Each row is followed by its class number.
[  39 -289  451  229  -82  271 -175 -206  179 -144 -705   22  328 -100
  477 -620  -96 -114  496  208   82 -234  497   -7 -124   43  389 -121
 -103 -256 -101  216 -281  187] : 4
[ -61  197  207 -233  220  152   -2   66 -193  220  376  -31   79 -175
  -61   97   -2    8  151   85   54  205  109   43  534  -89 -417  -41
   18  538  129  165  334  175] : 10
[  57 -157  417  222  -66  221 -160 -122  229 -117 -605   26  341  -48
  431 -517  -72 -197  365  167  102 -247  390  -80 -190   90  336  -60
 -167 -235  -85  165 -357  136] : 2
[  37   33 -386  357  112  -75  307 -552   15  -41 -681 -146  231 -244
 -211 -432  161  440  -82  -77   30 -178   93  403 -717   86   74  221
  489 -565 -236  -18  -13 -359] : 6
[ 158 -106 -296  380   40  -87  179 -557  115   92 -630 -269  178 -133
 -181 -561  107  292   51 -331  186 -187  121  266 -862  -44  229  186
  330 -597 -176  -88  -90 -293] : 5
[ 395 -259  221 -301 -109  723  222 -169 -509 -568  115  116 -610  136
 -233   91  256  137 -373  363 -159   14  -92  354  101  450  205  467
  266   53 -740 -107 -112 -280] : 4
[  46 -248  411  258 -136  186 -102 -162  186 -194 -579   37  351 -241
  336 -554 -204 -170  468  103  154 -217  432  -26 -235  -58  265 -128
 -176 -218   -4  116 -189  101] : 8
[ 348  -88  190 -295   14  842  209 -193 -517 -473  -63   26 -415   54
 -157  -43  262  148 -364  344 -240   25  -37  420   51  536  115  515
  318   74 -699  -97 -104 -264] : 3
[ 204 -143  587 -470  -12  335 -193 -340 -184  289   18 -262  -13   21
  273   87    3   36  246 -429  -89  -23  682  575  -42    3  -89  683
  -34  347 -265 -218  242 -179] : 0
[ 175 -158  442 -424  -11  303 -223 -263  -36  152 -151 -232   35  -88
  275 -116  -10  -20  340 -483 -156  -79  800  625  -71  -35   38  588
  -88  218 -233 -146  303 -110] : 3
[ 257 -325  526 -486   33  298 -255 -384 -174  235   42 -285   -1  -21
  235    0  -15  147  354 -440 -158    1  736  601   -6    1  -71  680
   -6  380 -251 -181  335  -84] : 9
[ 244   39 -320  354   51  -63  233 -491   78   52 -631 -241  196  -60
 -166 -486   86  271 -113 -336  147 -200   96  220 -899   17  222  257
  338 -638 -275 -166 -166 -332] : 8
[ -48  195  129 -178  184  129  -15  117 -261  311  341  -85  205 -107
   46   13  -25  -38  107  139   -8  174  158   46  499  -54 -430  -62
   50  522   44  116  305  222] : 3
[ -67  263  151  -98  113  182    5  151 -231  337  330   -9   88  -84
    6   66   44  -20   32  200  155  202   70    8  493  -31 -458 -107
  -59  466  211  157  285  253] : 7
[ 381 -159  198 -311  -30  797  226 -267 -505 -497  -79   37 -414    9
 -252  -28  221  136 -343  336 -237  -35 -104  379   16  565  147  591
  254   60 -800 -185 -176 -308] : 5
[  48 -322  349  228 -298   61 -147  -69  136 -253 -497   57  297 -170
  364 -517 -307 -219  393  136  102 -254  410  -61 -198  -82  381 -139
 -274 -199 -103  177 -251   84] : 4
[ 172 -157  431 -409  -86  319 -214 -287  -61  272 -186 -243   53   50
  291  -96   38  -10  278 -515  -95 -128  764  564 -184  -10   45  608
 -136  134 -232 -185  257 -129] : 9
[   3  141 -351  292  162  -78  152 -468  164  -37 -695 -207  273 -167
 -171 -457   49  377   18 -224    2 -158  312  341 -571  -16  113  134
  456 -517 -137  -97   33 -384] : 11
[  63 -320  362  147 -224   67 -193  -65  181 -337 -411   32  248 -111
  367 -479 -272 -262  442   60   70 -223  402  -85 -164  -56  370 -127
 -286 -161  -89  164 -243   93] : 1
[ 267   33  184 -263   68  802  222 -198 -451 -541 -137  -17 -412  135
 -138  -76  175  165 -227  243 -267   22   60  298  141  481  217  355
  356   24 -656 -137 -124 -243] : 11
[ 285  103  204 -276   40  827  258  -99 -446 -532 -142   23 -407  147
 -128  -58  171   96 -328  280 -306    1   28  305  105  480  198  357
  304   24 -650 -139 -134 -287] : 3
[  21 -345  351  200 -252   72 -209  -82  170 -236 -491   45  365 -158
  430 -550 -262 -258  471  105  103 -243  402  -93 -132  -37  391 -141
 -300 -169  -75  228 -288  155] : 4
[ 141  -88 -381  384   50 -107  186 -550  135   -1 -580 -227  115 -129
 -189 -519  102  321  -34 -260  125 -133   83  351 -801  -76  247  244
  359 -555 -198  -59  -78 -285] : 12
[-145  259  105  -87  141  151   10   74 -267  258  368   -5   13 -139
   11   44   12   28   15  216  141  253   90   64  500  -80 -438  -66
   58  464  193  216  326  184] : 12
[ -39  261  124 -154  194  119    0   57 -223  389  347 -112  196 -193
   45   11  -12   -9  102  104   52  212  142  100  497 -104 -431   24
   48  583  105  138  370  221] : 10
[ 396 -136  112 -236   -8  731  243 -315 -527 -554  -31   14 -425   19
 -224  -45  186  185 -335  334 -228  -10  -74  379   33  513  162  556
  296   31 -787 -184 -160 -318] : 1
[-145  218  120 -102  103  117   18   75 -248  273  377  -23   49 -143
   54   61  -37    4   95  181   76  215  117   93  544  -86 -363  -52
  -34  487  138  213  317  221] : 0
[ 230 -168  440 -453  -23  302 -205 -343  -35  213 -190 -250   14  -89
  247 -128    6   -8  367 -482 -155  -89  778  663  -87    4   68  617
 -114  205 -251 -198  319  -81] : 4
[ 287 -151  222 -328  -42  804  199 -124 -456 -516   77  105 -592  139
 -139   77  257  143 -346  347 -202   89  -13  449  191  421  221  440
  284   88 -687  -79  -85 -266] : 0
[  70 -220  510  163 -129  335 -183 -179  144  -91 -629   21  328  -42
  464 -552 -163 -153  456  121  132 -217  479  -46 -166   60  347  -96
 -175 -222  -65  107 -314  156] : 11
[  60 -302  394  183 -111  221 -142 -206  144 -178 -631   -4  306 -129
  404 -589 -168 -143  460  131   49 -204  457   51 -148    4  369  -28
 -142 -192 -129  118 -269  105] : 12
[-144  144  144 -102   76   77  -32   93 -219  246  413  -25   48 -199
   -4   48  -88  -24   68  195  102  188  105  -10  533 -114 -413  -37
  -61  534  136  201  319  204] : 5
[-102  217   55 -196  115  109   34   32 -300  254  405 -114   93 -186
   62   32  -98   31   89  112   -1  267  182  197  482  -92 -366   28
  122  576   22  160  382  148] : 0
[ 347 -164  273 -294  -29  786  230  -89 -505 -508  136  140 -609  121
 -225  115  287  105 -382  396 -128   52  -55  370  127  453  120  419
  252   88 -662 -107  -87 -270] : 2
[-107  287  117 -190  178  119  -14   36 -231  286  300 -136  194 -201
  -13  -10  -86   35  135   60  -69  208  195  126  461  -83 -407  -40
   88  562   49  105  375  138] : 5
[-252   58  177 -103  170  162   42  -63 -297  327  405  -68  114 -263
   87  -66 -178   12  219  210   57  202  174  153  565 -169 -383  -98
    4  589  120  160  381  275] : 0
[ 344 -176  186 -261  -13  829  216 -170 -594 -489   56   66 -480   -6
 -233  -19  229   96 -379  377 -194   21  -70  448   61  489  125  522
  246  109 -707 -143 -104 -279] : 3
[ 403   21  173 -328   26  747  251 -116 -404 -573  -58   27 -456  167
 -166  -17  167  117 -331  208 -220   47   17  281   94  493  189  459
  319   17 -681 -144 -131 -261] : 8
[  38  205 -345  303  190  -39  211 -486  146  -60 -707 -229  265 -154
 -159 -492   80  403  -10 -229   -1 -170  251  313 -585   -6  151  116
  486 -517 -156  -97   11 -379] : 7
[ 192 -123  595 -457   97  369 -235 -316 -149  303  -83 -239   40  -57
  238   19   32   53  260 -412 -137  -44  696  591  -28   32 -133  652
  -60  315 -217 -220  271  -89] : 8
[-148  252  199 -114  140  162  -10   90 -227  322  332  -34  121 -150
   49   60    9   -4  116  103   60  209  130   82  506  -75 -444  -72
  -29  500  182  240  316  212] : 10
[ -84  266   70 -112  196  124   -8   48 -238  244  310 -119  207 -198
   14  -20  -50   30   97  152   12  183  166   64  523  -99 -390  -28
   74  569   57  115  332  201] : 7
[ 265 -359  576 -501    1  331 -227 -375 -203  266   81 -282  -54  -20
  249   -3  -57  121  355 -425 -107   20  726  569   -6  -27  -66  654
  -44  419 -223 -190  348  -58] : 9
[ -39  201  130  -89   43  104   33  110 -273  207  372   -1   73  -94
    3   49  -58   50   23  155  112  193  142   45  413  -36 -413  -78
  -10  384  142  143  304  141] : 6
[ 338 -195  198 -272  -21  755  244 -283 -522 -463  -22   77 -430   25
 -197    9  229  152 -331  391 -182   -7 -118  394   48  510  143  527
  268   22 -754 -148 -191 -282] : 0
[ 238 -317  591 -426  106  323 -236 -425 -125  313  -36 -314   34 -117
  197 -106  -36   71  405 -395 -113  -19  744  588  -19    0  -80  656
  -20  400 -248 -241  313  -75] : 5
[ 154 -192  599 -454   32  399 -206 -400 -229  270  -76 -252   34  -27
  286  -10  -18  103  271 -384 -122  -61  727  551  -43  -23  -67  654
   -8  343 -263 -197  249 -161] : 9
[-292  183  144 -100  122  242   60  -23 -386  276  383  -80   63 -173
   77  -87 -191   69  110  158    3  218  223  120  479 -165 -373 -163
   61  526  150  167  414  166] : 9
[ 236 -405  591 -426  144  266 -271 -450  -59  301  -39 -341   66 -104
  199 -115   -8  124  469 -425 -118  -15  755  567  -12  -37 -119  618
   27  395 -244 -182  345  -22] : 5
[ 455 -193  185 -330  -54  861  236 -242 -595 -465  -15   17 -425   31
 -212  -43  193  163 -365  279 -171   28  -89  431   12  559  135  608
  253   77 -758 -200 -131 -270] : 8
[ -66  196   69 -132  128  129  -44   -4 -229  271  328 -128  178 -179
   16  -31  -51   25  140   72   33  183  177  138  440 -112 -330   17
   63  531   28  122  318  228] : 11
[ 244 -198  647 -449   35  406 -202 -407 -176  354 -118 -245   63  -36
  258    0   49   74  304 -385  -61  -77  706  549 -105    4 -119  680
  -50  312 -242 -237  223 -103] : 9
[  59 -256  409  202  -64  202 -162 -147  244  -72 -618  -16  419 -136
  408 -603 -120 -199  496  157  125 -221  446  -46 -128   61  280  -52
 -126 -144 -103  166 -286  216] : 5
[  54 -368  413  202 -325   80 -209  -66  148 -290 -556  103  302 -141
  409 -497 -236 -214  454  134   92 -277  418  -58 -198  -40  382 -169
 -287 -289 -100  222 -300  108] : 4
[ 164 -191  590 -420   21  365 -234 -344 -185  287   12 -250   -7  -64
  294   41   32   65  274 -407 -106  -34  766  659   23  -26 -107  729
   22  362 -267 -185  299 -140] : 10
[  -2   29 -362  367   82 -177  288 -570   80  -51 -673 -150  175 -252
 -140 -450   67  364    0  -92   47 -145   77  332 -701  -28  145  147
  465 -587 -190   48  -71 -317] : 0
[ 403 -164  152 -287  -83  801  184 -235 -557 -489    3   55 -468   35
 -241   35  276  140 -354  295 -171   21 -104  427   -1  552  148  566
  246   29 -727 -185 -160 -281] : 11
[ -62 -391  432  278 -140   73 -153 -169  225 -155 -501   44  318 -172
  398 -507 -212 -162  583  120  139 -198  427  -42 -135 -133  292 -237
 -228 -194   74  204 -155  149] : 0
[ 176 -194  565 -353  -19  331 -265 -389 -128  290 -122 -276   64   34
  336  -55   57   57  311 -412  -81 -121  711  591 -107   -4  -50  646
  -69  242 -264 -137  219  -53] : 1
[ 300 -364  620 -425   36  276 -268 -434 -110  318  -29 -307   52 -104
  243 -102  -31   73  480 -377 -100  -34  754  580  -23   19  -87  621
  -82  371 -201 -169  318   35] : 4
[ -17  171 -326  303  203  -29  178 -479  122   16 -704 -233  231  -92
 -121 -482   70  384   -1 -228  -35 -160  310  317 -546   -1  184  138
  465 -529 -173 -144   -6 -416] : 12
[ 380 -204  242 -325  -43  776  192 -106 -490 -561  130  114 -593  141
 -193   81  290  129 -329  327 -171   70  -23  424  151  488  154  437
  285   61 -674 -109  -99 -273] : 2
[ -28  171  165 -125   65  168    5  116 -280  215  419   -8   47 -126
   23   60  -15   -6   66  168  103  222  148   89  456  -34 -447  -19
   29  480   88  223  289  228] : 3
[  35 -228  396  190  -25  231 -162 -158  215 -137 -674    8  392  -55
  442 -572 -125  -91  459  135   26 -208  465  -58 -181   44  333 -120
  -86 -221 -106  192 -295  182] : 9
[ 144  -55  367 -388  -90  292 -253 -240  -42  189 -170 -237    5  -27
  285  -62   24  -23  271 -529 -156  -56  804  656 -125   11   48  607
  -98  141 -240 -182  264 -122] : 11
[ 342 -104  158 -290  -25  864  279 -319 -603 -407  -74   22 -401   58
 -210  -40  238  215 -380  333 -214  -14  -99  369   13  544  160  557
  276   47 -736 -185 -156 -338] : 9
[ -14 -306  333  139 -271   30 -164   29  149 -284 -397   83  263 -131
  401 -401 -301 -248  388  111   56 -198  397  -34  -67  -77  341 -137
 -283 -143  -89  193 -222   79] : 0
[  87  108 -299  318  180  -65  249 -521   59  -13 -644 -184  181 -233
 -193 -408  130  364  -36 -146   25 -153  116  342 -729   35  122  206
  475 -512 -247  -47  -86 -329] : 2
[  35 -264  501  202 -140  224 -183 -162  209 -111 -690   32  331   -1
  521 -553 -133 -143  419  151   92 -232  456  -33 -218   22  362 -108
 -178 -298 -108  244 -344  142] : 0
[ 367 -152  172 -267  -17  842  236 -283 -578 -442  -83   37 -379   32
 -211  -53  243  194 -351  364 -216  -34  -63  358   16  551  172  546
  272   20 -778 -199 -205 -310] : 9
[ 118   93 -349  321  120  -63  312 -482   26  -89 -624 -135  105 -216
 -233 -423  107  290 -102 -133   85 -142   48  278 -724   54  129  215
  435 -582 -228  -65  -97 -321] : 8
[-200   83  231  -44  128  196   45   21 -358  290  498  -69   20 -203
   15  -13 -150   -6  105  186   67  194  167  118  489 -152 -396 -126
  -33  584  116  105  352  179] : 2
[ 360   18  209 -322  -35  752  254  -83 -442 -633  -44   61 -500  137
 -128  -19  110   48 -358  261 -220    2   31  262  116  438  218  456
  275   13 -727 -143 -142 -247] : 8
[ 127   29 -458  385    4 -137  257 -505   62  -63 -649 -175  192 -220
 -203 -407  170  377  -71 -170   63 -154   60  390 -761   59  140  253
  469 -589 -249  -55  -96 -334] : 7
[ -26  265   99 -142   26  125   26  122 -240  216  345  -25   66 -118
  -45   88    2  -12   40  120  112  177   78   45  433  -28 -411  -37
  -48  436  147  143  292  170] : 7
[ 297 -335  558 -416    1  319 -236 -386 -170  287   40 -298   -2  -64
  228  -67  -30  140  380 -426  -58   24  761  594  -61  -37  -81  632
  -19  369 -198 -186  329  -58] : 9
[ 309   -4  191 -254   27  698  202  -60 -366 -528  -17   33 -402  170
 -109  -20  174   68 -285  261 -212   10   16  204  157  401  177  343
  295   56 -624  -85 -147 -201] : 3
[ -28  223  107 -118   68   91  -11  147 -199  165  379  -23   50 -153
  -68   91   -2   15   87  113   65  217  129  110  453  -35 -420  -72
  -35  469  177  155  343  177] : 7
[   4 -322  324  198 -225   19 -178  -25  177 -251 -402   65  303 -117
  373 -436 -235 -235  387  101   93 -220  349 -100 -192   -9  307 -143
 -250 -193  -50  204 -280   88] : 2
[ 100 -246  468  164  -80  220 -195 -129  188 -104 -623   -3  372  -57
  460 -523  -62 -150  508   57   26 -200  463  -10 -132   58  324  -92
 -131 -237 -100  171 -296  146] : 10
[ 178  -56 -342  380  -23 -100  227 -518   51    9 -551 -258  198 -154
 -195 -478   58  318  -24 -319   67 -160  131  366 -800  -33  205  258
  353 -531 -243 -102  -63 -397] : 10
[ 246 -280  542 -388  120  319 -268 -433  -84  257  -20 -333  -26 -105
  238  -93  -12  109  365 -401 -161   -8  718  607  -27  -50  -20  634
  -69  398 -243 -196  340  -26] : 1
